Below is a small trained network, with its code and all its weights. Each question gives an input and a class and asks what happens when units are switched off, that is, made to give their printed mean instead of their output.

import numpy as np


def w(rows, s, z=0):
    codes = np.array(rows[::2]) - 128.0
    scale = np.full(codes.shape[1], s)
    scale[-1] = z or s
    return codes * scale


def f(y):
    return np.maximum(y, 0)


def log_softmax(a):
    a = a - a.max(-1, keepdims=True)
    return a - np.log(np.exp(a).sum(-1, keepdims=True))


def net(x, mask):
    res = np.array(x, float).reshape(1, 5) / 4 @ E
    y = f(res @ A[0][:, :-1].T + A[0][:, -1])
    res = res + np.where(mask, y, B[0][:, -1]) @ B[0][:, :-1]
    return log_softmax(res[-1] @ U[:, :-1].T + U[:, -1])


A, B = {}, {}
E = w([
[222,167,184,152,130],'x0',
[152,173,40,192,93],'x1',
[195,253,132,1,73],'x2',
[81,79,156,182,28],'x3',
[172,133,149,134,128],'x4',
],0.0091)
A[0] = w([
[125,117,183,105,139,103],'N0',
[133,153,135,90,118,146],'N1',
[102,222,136,120,102,71],'N2',
[164,138,27,170,121,148],'N3',
[132,103,135,133,67,95],'N4',
[188,125,166,131,107,254],'N5',
[119,74,162,136,167,168],'N6',
[146,63,144,165,120,85],'N7',
[132,131,142,60,81,136],'N8',
[133,216,118,106,121,108],'N9',
[152,133,63,85,190,118],'N10',
[148,147,69,168,104,154],'N11',
[72,133,85,78,98,194],'N12',
[119,159,72,151,140,73],'N13',
[167,81,163,167,129,212],'N14',
[100,117,106,86,71,127],'N15',
[103,167,99,114,183,127],'N16',
[115,146,133,58,25,90],'N17',
[135,132,121,86,104,75],'N18',
[149,128,111,105,157,151],'N19',
[142,144,77,92,186,99],'N20',
[109,92,179,77,184,152],'N21',
[123,112,128,152,7,103],'N22',
[93,77,108,181,164,54],'N23',
[110,102,174,105,108,111],'N24',
[97,125,167,140,53,141],'N25',
[119,121,161,122,122,105],'N26',
[119,150,120,93,100,82],'N27',
[92,96,169,102,62,126],'N28',
[142,165,118,103,113,70],'N29',
[132,122,115,148,176,118],'N30',
[206,78,157,111,87,201],'N31',
],0.014,0.005)
B[0] = w([
[168,46,117,114,14,179],'N0',
[88,156,163,151,93,207],'N1',
[136,119,166,201,121,218],'N2',
[107,41,131,93,41,225],'N3',
[199,128,75,59,254,179],'N4',
[102,164,78,111,108,248],'N5',
[96,173,185,116,119,229],'N6',
[99,108,138,169,153,207],'N7',
[79,136,179,191,152,230],'N8',
[129,157,181,166,107,248],'N9',
[169,142,125,39,177,216],'N10',
[118,119,157,97,20,207],'N11',
[97,142,97,113,93,223],'N12',
[135,94,161,105,101,167],'N13',
[95,187,112,143,125,228],'N14',
[93,126,121,126,161,192],'N15',
[182,129,86,87,178,189],'N16',
[133,135,192,195,157,254],'N17',
[127,72,242,196,132,174],'N18',
[102,124,82,150,177,179],'N19',
[150,126,86,161,178,203],'N20',
[158,108,83,55,13,232],'N21',
[225,147,99,97,207,240],'N22',
[105,111,204,149,143,242],'N23',
[147,66,68,135,75,181],'N24',
[149,144,15,91,242,219],'N25',
[183,145,159,115,89,153],'N26',
[84,81,234,162,123,180],'N27',
[179,124,41,130,138,214],'N28',
[130,121,170,118,179,193],'N29',
[107,178,144,164,165,172],'N30',
[69,179,77,131,129,224],'N31',
],0.006,0.009)
U = w([
[15,133,209,174,169,46],'0',
[182,110,85,72,213,92],'1',
[54,154,109,101,98,253],'2',
[168,53,138,77,2,74],'3',
],0.0098,0.0057)

Each question gives the input, the list of numbers given to net, and the class t.
The units are the neurons (one row each of A and B). Each row of codes is followed by its name. A weight is (code - 128) times the scale printed after its matrix; where a second scale follows, it is the last column's (A, B and U).
mask holds one flag per neuron, in row order. A switched-off neuron (its flag False) gives its mean, the last column of its row in B, instead of its output. The means were averaged over made-up inputs and are rounded, as every weight is.
A unit's drop is (log p(t) with every unit on - log p(t) with that unit switched off) / (log p(t) with every unit on - log p(t) with every unit switched off).
The circuit of an input: a set's keep is (log p(t) with only the set's units on - log p(t) with every unit switched off) / (log p(t) with every unit on - log p(t) with every unit switched off). Starting from the 12 units with the biggest drops (on a tie, the unit counted first), units are removed one at a time, each time the one whose removal leaves the highest keep (on an exact tie, the one counted first), for as long as the keep stays at least 0.8.
units of the circuit, in order: the units of the circuit, biggest drop first
most important unit: the unit with the biggest drop
top k neurons: the k neurons with the biggest drops, biggest first
drop of u: that unit's drop, to one decimal
input [7,-5,-1,0,2], class 3: units of the circuit, in order => (N0)
input [-8,8,5,3,-7], class 3: units of the circuit, in order => (N3 N11)
input [-7,8,-6,-1,3], class 3: units of the circuit, in order => (N3 N11)
input [-7,-4,5,1,-1], class 0: units of the circuit, in order => (N17 N8)
input [2,-1,5,4,-5], class 0: units of the circuit, in order => (N17 N21)
input [5,-8,-7,1,-6], class 3: top 2 neurons => (N21 N0)
input [0,-8,8,-3,2], class 0: units of the circuit, in order => (N8 N17)
input [5,-5,2,-3,3], class 3: units of the circuit, in order => (N0 N21)
input [-1,8,-2,6,-6], class 3: top 2 neurons => (N3 N11)
input [6,5,7,-5,8], class 2: top 2 neurons => (N5 N23)
input [-8,-8,-3,7,5], class 3: top 3 neurons => (N21 N24 N0)
input [-2,4,7,8,-8], class 1: top 4 neurons => (N22 N25 N4 N28)
input [-2,-5,-1,-1,0], class 3: drop of N30 => 0.0
input [5,-4,7,8,-3], class 1: drop of N4 => 0.4
input [-3,7,8,-7,-2], class 0: drop of N21 => 0.1
input [8,-5,2,-5,8], class 2: most important unit => N31
